Here is a tiny trained network, its code and every weight. The questions are about switching its units off for an input and a class, where a switched-off unit gives its printed mean instead of its output.

import numpy as np


def w(rows, s, z=0):
    codes = np.array(rows[::2]) - 128.0
    scale = np.full(codes.shape[1], s)
    scale[-1] = z or s
    return codes * scale


def f(y):
    return np.maximum(y, 0)


def log_softmax(a):
    a = a - a.max(-1, keepdims=True)
    return a - np.log(np.exp(a).sum(-1, keepdims=True))


def net(x, mask):
    res = np.array(x, float).reshape(1, 6) / 4 @ E
    y = f(res @ A[0][:, :-1].T + A[0][:, -1])
    res = res + np.where(mask, y, B[0][:, -1]) @ B[0][:, :-1]
    return log_softmax(res[-1] @ U[:, :-1].T + U[:, -1])


A, B = {}, {}
E = w([
[110,111,77],'x0',
[123,183,100],'x1',
[163,117,171],'x2',
[117,9,190],'x3',
[28,119,119],'x4',
[152,137,2],'x5',
],0.0083)
A[0] = w([
[121,108,132,194],'neuron 1',
[247,120,90,36],'neuron 2',
[134,65,164,135],'neuron 3',
[120,102,130,36],'neuron 4',
[58,168,60,50],'neuron 5',
[123,96,110,3],'neuron 6',
[109,111,70,175],'neuron 7',
[136,210,142,127],'neuron 8',
[249,114,142,96],'neuron 9',
[106,155,192,188],'neuron 10',
[122,124,134,59],'neuron 11',
[115,77,230,119],'neuron 12',
[121,128,131,38],'neuron 13',
[132,113,86,143],'neuron 14',
[87,164,115,176],'neuron 15',
[159,115,157,70],'neuron 16',
[180,131,111,85],'neuron 17',
],0.015,0.0049)
B[0] = w([
[132,91,135,167],'neuron 1',
[80,243,6,179],'neuron 2',
[72,108,150,203],'neuron 3',
[151,95,107,135],'neuron 4',
[197,22,73,193],'neuron 5',
[101,117,71,133],'neuron 6',
[96,84,91,185],'neuron 7',
[247,96,130,180],'neuron 8',
[40,248,117,198],'neuron 9',
[157,126,220,200],'neuron 10',
[118,127,147,129],'neuron 11',
[67,106,232,247],'neuron 12',
[64,165,103,128],'neuron 13',
[81,120,103,162],'neuron 14',
[198,49,131,178],'neuron 15',
[129,141,162,155],'neuron 16',
[110,175,75,150],'neuron 17',
],0.02,0.011)
U = w([
[136,254,92,220],'0',
[159,203,196,224],'1',
[167,131,75,91],'2',
[93,160,198,5],'3',
[74,123,88,195],'4',
[226,228,165,123],'5',
],0.008,0.0016)

Each question gives the input, the list of numbers given to net, and the class t.
The units are the neurons (one row each of A and B). Each row of codes is followed by its name. A weight is (code - 128) times the scale printed after its matrix; where a second scale follows, it is the last column's (A, B and U).
mask holds one flag per neuron, in row order. A switched-off neuron (its flag False) gives its mean, the last column of its row in B, instead of its output. The means were averaged over made-up inputs and are rounded, as every weight is.
A unit's drop is (log p(t) with every unit on - log p(t) with that unit switched off) / (log p(t) with every unit on - log p(t) with every unit switched off).
The circuit of an input: a set's keep is (log p(t) with only the set's units on - log p(t) with every unit switched off) / (log p(t) with every unit on - log p(t) with every unit switched off). Starting from the 12 units with the biggest drops (on a tie, the unit counted first), units are removed one at a time, each time the one whose removal leaves the highest keep (on an exact tie, the one counted first), for as long as the keep stays at least 0.8.
circuit, biggest first: the units of the circuit, biggest drop first
top k neurons: the k neurons with the biggest drops, biggest first
drop of u: that unit's drop, to one decimal
input [-7,4,-6,-6,-5,-5], class 5: circuit, biggest first	neuron 8
input [5,4,-5,-2,-2,-5], class 2: circuit, biggest first	neuron 12; neuron 9
input [7,1,8,-6,-4,-8], class 5: top 2 neurons	neuron 8; neuron 3
input [6,1,6,-1,2,7], class 2: top 4 neurons	neuron 12; neuron 5; neuron 9; neuron 3
input [4,3,8,-3,0,0], class 0: circuit, biggest first	neuron 12; neuron 5
input [8,-6,-6,-4,-3,8], class 2: top 3 neurons	neuron 5; neuron 12; neuron 9
input [6,-4,-8,-6,1,-7], class 5: circuit, biggest first	neuron 3; neuron 14; neuron 8
input [7,5,-7,-8,-5,-7], class 5: top 2 neurons	neuron 8; neuron 7
input [4,2,1,-5,8,-7], class 2: top 4 neurons	neuron 5; neuron 12; neuron 15; neuron 9
input [-2,2,-3,8,-3,6], class 0: drop of neuron 5	0.3
input [-1,-3,0,-7,-1,5], class 2: drop of neuron 5	0.3
input [-7,1,-7,-8,6,-4], class 5: drop of neuron 7	0.2
